Below is a small trained network, with its code and all its weights. Each question gives an input and a target symbol and asks what happens when units are switched off, that is, made to give their printed mean instead of their output.

import numpy as np


def w(rows, s, z=0):
    codes = np.array(rows[::2]) - 128.0
    scale = np.full(codes.shape[1], s)
    scale[-1] = z or s
    return codes * scale


def f(y):
    return y / 2 * (1 + np.tanh(0.7978845608 * (y + 0.044715 * y**3)))


def softmax(a):
    e = np.exp(a - a.max(-1, keepdims=True))
    return e / e.sum(-1, keepdims=True)


def log_softmax(a):
    a = a - a.max(-1, keepdims=True)
    return a - np.log(np.exp(a).sum(-1, keepdims=True))


def net(x, mask):
    ids = ['ΦΨαβζηλμστ'.index(c) for c in x.split()]
    T = len(ids)
    res = E[ids] + P[:T]
    u = 0
    for l in range(2):
        q, k, v = (res @ M[l].T for M in (Q, K, V))
        z = softmax(np.where(np.tri(T) > 0, q @ k.T / 3**0.5, -1e9)) @ v
        res = res + np.where(mask[u], z, O[l][:, -1]) @ O[l][:, :-1]
        u += 1
        y = f(res @ A[l][:, :-1].T + A[l][:, -1])
        res = res + np.where(mask[u : u + 8], y, B[l][:, -1]) @ B[l][:, :-1]
        u += 8
    return log_softmax(res[-1] @ U[:, :-1].T + U[:, -1])


Q, K, V, O, A, B = {}, {}, {}, {}, {}, {}
E = w([
[178,62,97,162,181,217],'Φ',
[157,6,136,213,94,147],'Ψ',
[182,178,192,187,85,44],'α',
[135,92,87,26,90,79],'β',
[127,162,84,154,245,151],'ζ',
[95,81,241,124,182,90],'η',
[185,193,176,161,122,207],'λ',
[158,208,148,77,206,104],'μ',
[148,198,145,180,153,68],'σ',
[209,163,184,177,74,158],'τ',
],0.015)
P = w([
[253,172,214,84,174,92],'0',
[207,220,157,175,175,117],'1',
[198,185,143,174,172,95],'2',
[172,164,138,164,167,93],'3',
[165,136,187,147,170,111],'4',
[143,127,138,158,146,102],'5',
[132,106,112,161,147,77],'6',
[137,122,98,173,143,58],'7',
[136,98,91,174,142,67],'8',
[138,104,88,188,146,67],'9',
],0.0053)
Q[0] = w([
[100,139,143,129,57,132],'L0H0',
[166,123,149,234,175,129],'L0H0',
[248,128,175,206,184,115],'L0H0',
],0.011)
K[0] = w([
[229,191,125,94,105,192],'L0H0',
[36,75,152,148,79,146],'L0H0',
[1,49,132,95,59,119],'L0H0',
],0.0086)
V[0] = w([
[105,126,199,153,120,25],'L0H0',
[134,255,108,109,153,107],'L0H0',
[195,156,83,179,69,193],'L0H0',
],0.0082)
O[0] = w([
[63,172,171,123,98,68,250],'L0H0',
[64,177,8,110,39,208,45],'L0H0',
[255,157,73,139,88,101,139],'L0H0',
],0.0083,0.0022)
A[0] = w([
[125,26,162,208,108,143,251],'L0N0',
[128,76,52,2,137,170,204],'L0N1',
[120,36,189,165,78,76,88],'L0N2',
[181,104,36,70,50,83,133],'L0N3',
[132,130,113,169,225,209,152],'L0N4',
[183,207,128,149,120,191,253],'L0N5',
[172,67,142,39,71,104,134],'L0N6',
[97,128,190,87,167,61,49],'L0N7',
],0.0074,0.0056)
B[0] = w([
[130,202,118,50,107,81,212],'L0N0',
[85,91,133,58,207,141,159],'L0N1',
[115,150,74,143,198,182,172],'L0N2',
[33,66,255,97,66,151,145],'L0N3',
[111,82,96,100,121,74,208],'L0N4',
[119,75,54,121,102,71,254],'L0N5',
[118,112,224,179,118,114,133],'L0N6',
[139,75,86,105,73,153,169],'L0N7',
],0.0077,0.0089)
Q[1] = w([
[151,147,49,111,144,124],'L1H0',
[140,159,63,105,74,1],'L1H0',
[54,159,24,69,73,56],'L1H0',
],0.005)
K[1] = w([
[75,68,166,213,67,253],'L1H0',
[23,64,242,105,181,151],'L1H0',
[181,84,229,76,169,241],'L1H0',
],0.0043)
V[1] = w([
[70,54,65,171,237,102],'L1H0',
[170,32,204,163,169,206],'L1H0',
[201,180,59,254,133,241],'L1H0',
],0.0063)
O[1] = w([
[221,255,171,115,144,205,200],'L1H0',
[148,90,244,117,163,89,56],'L1H0',
[140,160,118,26,90,22,2],'L1H0',
],0.0074,0.0076)
A[1] = w([
[130,10,89,162,118,163,49],'L1N0',
[90,180,116,109,107,73,253],'L1N1',
[208,180,68,195,139,55,101],'L1N2',
[94,121,78,62,248,105,167],'L1N3',
[65,130,155,1,58,150,189],'L1N4',
[129,161,198,176,164,78,64],'L1N5',
[163,182,98,9,74,41,59],'L1N6',
[140,161,182,238,72,101,218],'L1N7',
],0.0079,0.0046)
B[1] = w([
[85,162,167,95,70,98,147],'L1N0',
[102,168,200,176,164,113,176],'L1N1',
[84,166,50,92,115,62,254],'L1N2',
[159,179,216,58,2,155,225],'L1N3',
[192,147,80,208,153,147,164],'L1N4',
[213,68,59,79,49,197,160],'L1N5',
[207,114,176,255,63,142,180],'L1N6',
[81,111,189,38,135,148,194],'L1N7',
],0.0076,0.01)
U = w([
[195,32,122,40,91,156,11],'Φ',
[185,129,139,123,221,83,254],'Ψ',
[53,143,200,136,60,68,81],'α',
[115,57,144,195,129,237,195],'β',
[62,173,70,44,106,185,121],'ζ',
[48,177,254,85,192,150,145],'η',
[119,131,47,222,121,147,63],'λ',
[176,241,156,172,105,209,98],'μ',
[22,162,88,162,167,87,126],'σ',
[134,130,186,174,16,138,105],'τ',
],0.0063,0.0045)

Each question gives the input, a string of symbols that net reads in full, and the target symbol t.
The units are the heads (3 rows each of Q, K, V and O) and the neurons (one row each of A and B). Each row of codes is followed by its name. A weight is (code - 128) times the scale printed after its matrix; where a second scale follows, it is the last column's (O, A, B and U).
mask holds one flag per unit, layer by layer, with each layer's heads first. A switched-off unit (its flag False) gives its mean, the last column of its rows in O or B, instead of its output. The means were averaged over made-up inputs and are rounded, as every weight is.
A unit's drop is (log p(t) with every unit on - log p(t) with that unit switched off) / (log p(t) with every unit on - log p(t) with every unit switched off).
The circuit of an input: a set's keep is (log p(t) with only the set's units on - log p(t) with every unit switched off) / (log p(t) with every unit on - log p(t) with every unit switched off). Starting from the 12 units with the biggest drops (on a tie, the unit counted first), units are removed one at a time, each time the one whose removal leaves the highest keep (on an exact tie, the one counted first), for as long as the keep stays at least 0.8.
units of the circuit, in order: the units of the circuit, biggest drop first
k most important neurons: the k neurons with the biggest drops, biggest first
k most important neurons of layer l: the k neurons of layer l with the biggest drops, biggest first
input ζ λ τ β, target β: 2 most important neurons of layer 0 : L0N3, L0N1
input η σ β τ η α, target η: units of the circuit, in order : L1N7, L0H0
input σ μ ζ λ μ σ, target σ: units of the circuit, in order : L1N3, L0H0, L1N1, L1H0
input ζ η τ τ β Ψ Ψ, target Ψ: 2 most important neurons of layer 0 : L0N2, L0N5
input ζ ζ ζ μ α μ ζ α β α, target β: 3 most important neurons : L0N3, L0N1, L0N6
input ζ τ λ λ Ψ λ σ, target Ψ: units of the circuit, in order : L0H0
input τ Φ ζ μ μ ζ τ β σ, target β: 4 most important neurons of layer 0 : L0N3, L0N1, L0N6, L0N2
input τ ζ ζ Φ η Φ ζ λ λ σ, target η: 2 most important neurons : L1N7, L0N5
input τ α α, target α: units of the circuit, in order : L0H0, L1H0, L1N1
input λ τ λ λ, target τ: 3 most important neurons of layer 0 : L0N3, L0N0, L0N2
input μ α τ, target ζ: units of the circuit, in order : L0H0, L1H0
input μ ζ Φ, target Φ: 3 most important neurons : L0N4, L1N1, L1N3
input η λ μ σ τ ζ ζ α, target η: units of the circuit, in order : L1N7, L0H0, L0N5
input ζ Φ ζ Φ α η ζ μ, target η: 2 most important neurons : L1N6, L0N5
input Φ η β ζ β, target β: 3 most important neurons : L1N4, L0N3, L1N2
input λ ζ β Ψ λ, target Ψ: units of the circuit, in order : L0H0, L1N3
input λ β μ τ, target β: 4 most important neurons of layer 0 : L0N3, L0N1, L0N5, L0N6
input μ Φ ζ Ψ Φ ζ ζ τ, target Ψ: units of the circuit, in order : L0H0, L1N3
input ζ ζ ζ Φ η, target μ: 3 most important neurons : L1N4, L0N5, L1N7
input Ψ μ β Φ μ Ψ ζ λ, target Ψ: most important neuron of layer 0 : L0N4
input η μ α λ Φ σ, target η: units of the circuit, in order : L0H0, L0N5
input ζ τ Ψ Ψ τ Ψ λ ζ ζ α, target Ψ: units of the circuit, in order : L0H0
input τ Φ λ Φ λ ζ λ λ λ, target λ: 2 most important neurons : L1N3, L0N5
input ζ λ ζ ζ ζ λ ζ, target μ: 2 most important neurons : L1N3, L1N6
input μ λ β Φ μ μ ζ, target β: 2 most important neurons : L0N3, L0N1
input σ μ β Ψ α α β ζ ζ τ, target β: 3 most important neurons : L0N3, L0N1, L0N0
